Below are the code and all the weights of a small trained network. Each question names an input and a class and asks about switching units off, where a switched-off unit gives its printed mean instead of its output.

import numpy as np


def w(rows, s, z=0):
    codes = np.array(rows[::2]) - 128.0
    scale = np.full(codes.shape[1], s)
    scale[-1] = z or s
    return codes * scale


def f(y):
    return y / 2 * (1 + np.tanh(0.7978845608 * (y + 0.044715 * y**3)))


def log_softmax(a):
    a = a - a.max(-1, keepdims=True)
    return a - np.log(np.exp(a).sum(-1, keepdims=True))


def net(x, mask):
    res = np.array(x, float).reshape(1, 5) / 4 @ E
    y = f(res @ A[0][:, :-1].T + A[0][:, -1])
    res = res + np.where(mask, y, B[0][:, -1]) @ B[0][:, :-1]
    return log_softmax(res[-1] @ U[:, :-1].T + U[:, -1])


A, B = {}, {}
E = w([
[77,42,214,76,98,141,213],'x0',
[97,118,20,200,185,157,154],'x1',
[19,204,88,129,1,128,141],'x2',
[167,124,110,146,69,204,99],'x3',
[131,51,95,94,213,189,214],'x4',
],0.0096)
A[0] = w([
[151,128,126,97,107,191,84,139],'neuron 1',
[209,127,166,126,189,47,71,158],'neuron 2',
[139,158,180,171,131,148,113,150],'neuron 3',
[132,112,55,128,229,115,198,189],'neuron 4',
[91,255,88,219,51,108,67,254],'neuron 5',
[223,126,165,109,192,37,93,157],'neuron 6',
[120,163,45,174,141,106,129,184],'neuron 7',
[123,77,185,87,52,197,165,181],'neuron 8',
[47,195,171,121,51,109,129,78],'neuron 9',
[61,108,191,130,49,120,141,210],'neuron 10',
[184,128,241,105,187,124,136,195],'neuron 11',
[60,130,147,114,106,148,137,167],'neuron 12',
[86,107,96,126,162,177,164,188],'neuron 13',
[184,152,62,185,171,189,81,198],'neuron 14',
[113,82,114,101,61,148,142,149],'neuron 15',
[58,147,208,83,50,146,150,237],'neuron 16',
[121,114,151,112,116,211,130,150],'neuron 17',
[162,179,66,175,93,122,81,139],'neuron 18',
[99,245,144,145,64,46,149,155],'neuron 19',
],0.011,0.0055)
B[0] = w([
[133,157,130,99,132,105,146,146],'neuron 1',
[107,121,172,83,88,198,82,176],'neuron 2',
[154,156,130,99,85,133,99,141],'neuron 3',
[19,26,148,186,193,200,152,188],'neuron 4',
[138,174,27,198,15,104,6,250],'neuron 5',
[102,90,192,69,79,210,80,179],'neuron 6',
[125,132,74,159,131,166,100,176],'neuron 7',
[218,181,126,84,199,54,210,195],'neuron 8',
[153,82,139,165,109,39,63,198],'neuron 9',
[175,75,118,117,105,55,132,198],'neuron 10',
[148,91,184,78,123,148,158,189],'neuron 11',
[152,72,139,128,137,102,122,164],'neuron 12',
[125,67,78,196,200,101,147,169],'neuron 13',
[114,186,54,109,137,254,204,182],'neuron 14',
[184,150,118,147,191,76,136,161],'neuron 15',
[179,79,149,130,139,22,126,212],'neuron 16',
[184,155,165,143,183,150,187,154],'neuron 17',
[122,196,109,131,114,169,70,181],'neuron 18',
[56,63,135,123,59,90,59,209],'neuron 19',
],0.0089,0.022)
U = w([
[189,231,138,58,94,172,132,25],'0',
[132,101,229,1,88,192,93,214],'1',
[120,232,73,177,82,183,61,197],'2',
[120,108,128,165,53,42,42,55],'3',
[63,64,129,176,185,177,146,253],'4',
[213,106,155,95,151,67,184,85],'5',
],0.0091,0.0016)

Each question gives the input, the list of numbers given to net, and the class t.
The units are the neurons (one row each of A and B). Each row of codes is followed by its name. A weight is (code - 128) times the scale printed after its matrix; where a second scale follows, it is the last column's (A, B and U).
mask holds one flag per neuron, in row order. A switched-off neuron (its flag False) gives its mean, the last column of its row in B, instead of its output. The means were averaged over made-up inputs and are rounded, as every weight is.
A unit's drop is (log p(t) with every unit on - log p(t) with that unit switched off) / (log p(t) with every unit on - log p(t) with every unit switched off).
The circuit of an input: a set's keep is (log p(t) with only the set's units on - log p(t) with every unit switched off) / (log p(t) with every unit on - log p(t) with every unit switched off). Starting from the 12 units with the biggest drops (on a tie, the unit counted first), units are removed one at a time, each time the one whose removal leaves the highest keep (on an exact tie, the one counted first), for as long as the keep stays at least 0.8.
circuit, biggest first: the units of the circuit, biggest drop first
most important unit: the unit with the biggest drop
top k neurons: the k neurons with the biggest drops, biggest first
drop of u: that unit's drop, to one decimal
input [3,8,8,-4,4], class 4: most important unit	neuron 4
input [-4,1,-6,-3,-7], class 1: circuit, biggest first	neuron 6; neuron 2
input [4,1,-6,-7,1], class 1: top 3 neurons	neuron 6; neuron 11; neuron 2
input [-8,-4,-1,-1,6], class 1: circuit, biggest first	neuron 5; neuron 6
input [8,-8,4,-3,-4], class 5: top 2 neurons	neuron 8; neuron 5
input [7,-1,-8,7,-1], class 1: top 2 neurons	neuron 6; neuron 11
input [-6,0,-4,-1,3], class 4: top 2 neurons	neuron 4; neuron 5
input [3,4,7,-5,4], class 4: top 3 neurons	neuron 5; neuron 4; neuron 13
input [-8,8,7,-8,8], class 4: top 2 neurons	neuron 4; neuron 13
input [-6,2,-3,2,3], class 4: top 2 neurons	neuron 5; neuron 4
input [-8,-5,1,0,2], class 2: drop of neuron 10	0.0
input [-7,-3,-5,2,8], class 4: drop of neuron 14	0.2
input [-7,4,0,-5,5], class 4: drop of neuron 4	0.4
input [3,1,-2,-8,-5], class 1: drop of neuron 5	0.3
input [3,-8,-4,7,-2], class 5: circuit, biggest first	neuron 8
input [6,-5,6,-8,2], class 5: top 2 neurons	neuron 5; neuron 8
